Here is a tiny trained network, its code and every weight. The questions are about switching its units off for an input and a class, where a switched-off unit gives its printed mean instead of its output.

import numpy as np


def w(rows, s, z=0):
    codes = np.array(rows[::2]) - 128.0
    scale = np.full(codes.shape[1], s)
    scale[-1] = z or s
    return codes * scale


def f(y):
    return y / 2 * (1 + np.tanh(0.7978845608 * (y + 0.044715 * y**3)))


def log_softmax(a):
    a = a - a.max(-1, keepdims=True)
    return a - np.log(np.exp(a).sum(-1, keepdims=True))


def net(x, mask):
    res = np.array(x, float).reshape(1, 5) / 4 @ E
    y = f(res @ A[0][:, :-1].T + A[0][:, -1])
    res = res + np.where(mask, y, B[0][:, -1]) @ B[0][:, :-1]
    return log_softmax(res[-1] @ U[:, :-1].T + U[:, -1])


A, B = {}, {}
E = w([
[127,124,126,125],'x0',
[87,58,87,254],'x1',
[128,127,125,127],'x2',
[16,207,129,122],'x3',
[127,125,128,127],'x4',
],0.0056)
A[0] = w([
[91,82,127,255,152],'N1',
[138,135,137,129,105],'N2',
[137,140,126,87,130],'N3',
[124,126,126,189,130],'N4',
[132,131,129,130,124],'N5',
[139,117,124,125,68],'N6',
[127,128,141,134,50],'N7',
[127,130,121,181,121],'N8',
[41,177,132,129,73],'N9',
[130,134,126,135,114],'N10',
[146,111,133,127,39],'N11',
[171,95,137,128,53],'N12',
[188,91,138,132,51],'N13',
[162,172,146,73,154],'N14',
[129,129,127,155,141],'N15',
[169,92,131,124,69],'N16',
[134,121,133,127,102],'N17',
[255,86,129,147,63],'N18',
[180,200,138,48,137],'N19',
[129,129,125,148,191],'N20',
[119,139,123,129,96],'N21',
[119,134,126,127,38],'N22',
[131,132,134,104,118],'N23',
[25,179,131,126,74],'N24',
[139,144,136,92,146],'N25',
[141,145,123,84,130],'N26',
[114,148,128,133,1],'N27',
],0.014,0.00081)
B[0] = w([
[118,2,122,110,255],'N1',
[122,127,126,126,127],'N2',
[125,94,131,132,149],'N3',
[123,85,124,118,160],'N4',
[125,128,130,128,128],'N5',
[128,137,128,129,126],'N6',
[129,130,119,124,123],'N7',
[125,93,128,118,151],'N8',
[143,221,142,135,206],'N9',
[130,127,124,127,127],'N10',
[125,145,128,129,129],'N11',
[125,173,135,129,152],'N12',
[131,189,132,131,169],'N13',
[116,53,120,131,193],'N14',
[130,114,132,121,135],'N15',
[125,173,133,130,153],'N16',
[130,132,125,129,127],'N17',
[129,252,135,134,234],'N18',
[116,16,114,133,234],'N19',
[128,117,136,119,136],'N20',
[129,136,127,125,128],'N21',
[131,133,137,126,124],'N22',
[129,112,129,129,135],'N23',
[155,235,131,135,222],'N24',
[118,96,124,132,151],'N25',
[123,90,132,127,154],'N26',
[137,143,129,129,126],'N27',
],0.023,0.0059)
U = w([
[108,11,122,123,4],'0',
[134,247,145,137,252],'1',
],0.012,2.8e-05)

Each question gives the input, the list of numbers given to net, and the class t.
The units are the neurons (one row each of A and B). Each row of codes is followed by its name. A weight is (code - 128) times the scale printed after its matrix; where a second scale follows, it is the last column's (A, B and U).
mask holds one flag per neuron, in row order. A switched-off neuron (its flag False) gives its mean, the last column of its row in B, instead of its output. The means were averaged over made-up inputs and are rounded, as every weight is.
A unit's drop is (log p(t) with every unit on - log p(t) with that unit switched off) / (log p(t) with every unit on - log p(t) with every unit switched off).
most important unit: the unit with the biggest drop
k most important neurons: the k neurons with the biggest drops, biggest first
drop when u is switched off: that unit's drop, to one decimal
input [4,0,8,-3,7], class 1: most important unit : N1
input [1,4,-2,-5,-6], class 1: 3 most important neurons : [N18 N19 N14]
input [-5,-5,6,5,-7], class 0: 2 most important neurons : [N19 N18]
input [-1,3,6,-4,6], class 1: 3 most important neurons : [N19 N18 N14]
input [-7,1,2,-3,8], class 1: 2 most important neurons : [N19 N1]
input [-5,-3,-6,3,1], class 0: 3 most important neurons : [N18 N19 N13]
input [7,-4,-8,3,8], class 0: 2 most important neurons : [N18 N19]
input [-8,-8,-6,5,1], class 0: drop when N19 is switched off : 0.1
input [0,4,7,-7,-3], class 1: drop when N18 is switched off : 0.5
input [-8,2,-2,-4,-7], class 1: drop when N19 is switched off : 0.2
